Here is a tiny trained network, its code and every weight. The questions are about switching its units off for an input and a target symbol, where a switched-off unit gives its printed mean instead of its output.

import numpy as np


def w(rows, s, z=0):
    codes = np.array(rows[::2]) - 128.0
    scale = np.full(codes.shape[1], s)
    scale[-1] = z or s
    return codes * scale


def norm(h):
    return h / np.sqrt((h * h).mean(-1, keepdims=True) + 1e-5)


def f(y):
    return y / 2 * (1 + np.tanh(0.7978845608 * (y + 0.044715 * y**3)))


def softmax(a):
    e = np.exp(a - a.max(-1, keepdims=True))
    return e / e.sum(-1, keepdims=True)


def log_softmax(a):
    a = a - a.max(-1, keepdims=True)
    return a - np.log(np.exp(a).sum(-1, keepdims=True))


def net(x, mask):
    ids = ['αγεξσφ'.index(c) for c in x.split()]
    T = len(ids)
    res = E[ids] + P[:T]
    r = norm(res)
    for j in range(2):
        rows = slice(2 * j, 2 * j + 2)
        q, k, v = (r @ M[0][rows].T for M in (Q, K, V))
        z = softmax(np.where(np.tri(T) > 0, q @ k.T / 2**0.5, -1e9)) @ v
        o = O[0][rows]
        res = res + np.where(mask[j], z, o[:, -1]) @ o[:, :-1]
    y = f(norm(res) @ A[0][:, :-1].T + A[0][:, -1])
    res = res + np.where(mask[2:10], y, B[0][:, -1]) @ B[0][:, :-1]
    return log_softmax(norm(res)[-1] @ U[:, :-1].T + U[:, -1])


Q, K, V, O, A, B = {}, {}, {}, {}, {}, {}
E = w([
[61,127,161,178,64,123,96,97,128,57],'α',
[95,170,159,75,182,116,107,167,151,47],'γ',
[164,172,161,157,78,50,184,130,245,99],'ε',
[126,92,101,70,66,46,179,99,117,122],'ξ',
[7,164,81,142,167,135,100,205,179,172],'σ',
[177,161,82,119,51,69,52,156,189,81],'φ',
],0.02)
P = w([
[62,173,81,219,189,87,184,217,99,102],'0',
[173,192,48,115,124,126,171,3,132,59],'1',
[151,185,98,93,109,102,113,47,90,126],'2',
[139,180,122,88,102,114,96,71,97,147],'3',
[149,177,138,64,66,127,109,111,78,156],'4',
[126,154,147,73,97,128,94,95,131,145],'5',
[121,134,166,45,83,126,88,135,100,142],'6',
[140,142,167,50,69,141,108,121,118,145],'7',
[106,136,177,55,98,158,101,111,162,126],'8',
[112,123,177,52,100,164,110,104,160,118],'9',
[132,133,170,37,97,178,127,128,155,128],'10',
[102,132,173,29,114,189,124,111,183,124],'11',
[106,141,173,23,102,161,122,106,160,129],'12',
],0.011)
Q[0] = w([
[47,20,59,6,76,195,15,123,104,82],'H1',
[6,209,94,15,75,83,135,120,173,107],'H1',
[133,132,154,143,142,118,137,117,101,148],'H2',
[149,114,126,124,146,144,106,123,115,147],'H2',
],0.024)
K[0] = w([
[168,126,173,251,147,123,114,182,35,7],'H1',
[62,181,175,243,131,182,139,206,192,155],'H1',
[212,126,102,115,125,136,56,125,136,116],'H2',
[194,167,150,72,124,130,90,79,143,132],'H2',
],0.027)
V[0] = w([
[63,74,96,135,89,164,92,142,112,70],'H1',
[156,75,115,204,193,118,177,178,61,129],'H1',
[74,165,5,105,182,154,101,129,135,221],'H2',
[133,96,111,225,142,202,124,136,109,188],'H2',
],0.022)
O[0] = w([
[80,159,138,69,107,144,144,60,134,143,168],'H1',
[236,117,123,114,147,116,125,27,120,127,128],'H1',
[145,5,35,186,144,214,91,153,107,72,254],'H2',
[91,79,99,162,184,57,121,40,140,128,61],'H2',
],0.012,0.02)
A[0] = w([
[166,69,187,79,153,211,57,113,136,249,184],'N1',
[142,107,89,175,171,50,183,65,145,78,253],'N2',
[142,162,153,125,108,154,161,101,120,194,137],'N3',
[90,155,172,250,41,119,110,85,72,75,226],'N4',
[157,94,130,186,114,154,145,147,151,97,57],'N5',
[153,85,110,198,143,62,158,169,139,72,143],'N6',
[126,203,29,208,63,96,158,96,76,143,152],'N7',
[109,229,85,170,156,97,139,91,134,97,146],'N8',
],0.024,0.0028)
B[0] = w([
[49,186,120,143,71,125,145,84,239,50,183],'N1',
[89,223,105,142,76,82,210,188,79,38,163],'N2',
[90,106,171,158,117,98,179,84,42,88,189],'N3',
[95,183,159,112,155,103,94,38,89,210,157],'N4',
[167,138,85,76,142,43,107,99,166,162,251],'N5',
[101,151,251,158,147,197,217,90,203,127,223],'N6',
[129,21,88,164,206,31,71,200,227,171,143],'N7',
[170,87,87,127,122,238,56,158,134,145,159],'N8',
],0.019,0.014)
U = w([
[42,169,171,177,151,110,73,53,116,168,161],'α',
[136,204,87,51,89,28,17,142,242,114,151],'γ',
[133,172,231,172,166,140,212,133,255,196,4],'ε',
[124,212,135,101,149,241,130,167,99,99,209],'ξ',
[79,108,117,153,141,14,236,151,117,72,157],'σ',
[105,16,138,152,130,205,73,134,95,130,74],'φ',
],0.0068,0.0025)

Each question gives the input, a string of symbols that net reads in full, and the target symbol t.
The units are the heads (2 rows each of Q, K, V and O) and the neurons (one row each of A and B). Each row of codes is followed by its name. A weight is (code - 128) times the scale printed after its matrix; where a second scale follows, it is the last column's (O, A, B and U).
mask holds one flag per unit, heads first, then neurons. A switched-off unit (its flag False) gives its mean, the last column of its rows in O or B, instead of its output. The means were averaged over made-up inputs and are rounded, as every weight is.
A unit's drop is (log p(t) with every unit on - log p(t) with that unit switched off) / (log p(t) with every unit on - log p(t) with every unit switched off).
The circuit of an input: a set's keep is (log p(t) with only the set's units on - log p(t) with every unit switched off) / (log p(t) with every unit on - log p(t) with every unit switched off). Starting from all 10 units, units are removed one at a time, each time the one whose removal leaves the highest keep (on an exact tie, the one counted first), for as long as the keep stays at least 0.8.
units of the circuit, in order: the units of the circuit, biggest drop first
unit that matters most: the unit with the biggest drop
top k neurons: the k neurons with the biggest drops, biggest first
which heads matter: for each layer, one digit per head in row order, 1 if its drop is at least 0.15 and else 0, layers parted by /
drop when u is switched off: that unit's drop, to one decimal
input σ φ φ φ α α ε, target σ: units of the circuit, in order => (H2 N2)
input ξ γ φ φ φ γ σ ξ γ γ φ, target ξ: unit that matters most => H2
input ξ φ γ α φ γ φ, target ξ: units of the circuit, in order => (N5 H1)
input ε φ σ, target ε: units of the circuit, in order => (H1 N6)
input σ γ ξ α ξ γ φ ξ γ ε γ ξ φ, target σ: units of the circuit, in order => (H2 N2)
input α γ γ γ α γ γ γ, target α: units of the circuit, in order => (H2 N3 H1)
input γ φ γ σ ε, target γ: top 3 neurons => (N5 N6 N3)
input ε α φ σ ε α σ, target ε: top 2 neurons => (N6 N5)
input γ φ α, target α: which heads matter => 01
input σ ε φ γ, target σ: units of the circuit, in order => (H2 N2)
input ξ σ ξ, target ξ: top 2 neurons => (N5 N1)
input γ σ α, target γ: which heads matter => 10
input γ γ φ φ γ γ α γ σ ξ, target γ: units of the circuit, in order => (N3 N6)
input φ φ γ γ ξ γ γ φ σ γ φ γ ξ, target φ: which heads matter => 11
input α ε α γ α γ γ σ φ σ σ γ ξ, target α: unit that matters most => H1
input ξ γ φ φ ε γ ξ ξ σ φ ε, target ξ: top 4 neurons => (N5 N6 N1 N7)
input α ξ σ φ ε σ φ φ γ α ε φ γ, target α: units of the circuit, in order => (H2 H1 N3)
input γ ξ ε α ε α σ φ φ φ ε, target γ: units of the circuit, in order => (H1 N6)
input ξ ξ γ ξ γ σ ξ ξ, target ξ: units of the circuit, in order => (H2 N5)
input α ε ξ σ φ ε ξ α ε γ γ φ, target α: unit that matters most => H2
input σ ξ ε, target σ: units of the circuit, in order => (N2 H2)
input φ ξ γ φ ξ ξ σ γ α γ γ ε, target φ: top 2 neurons => (N1 N2)
input σ ε ξ α γ γ ξ ξ γ α α, target σ: drop when H1 is switched off => 0.3
input ε σ α, target ε: drop when N6 is switched off => 1.7
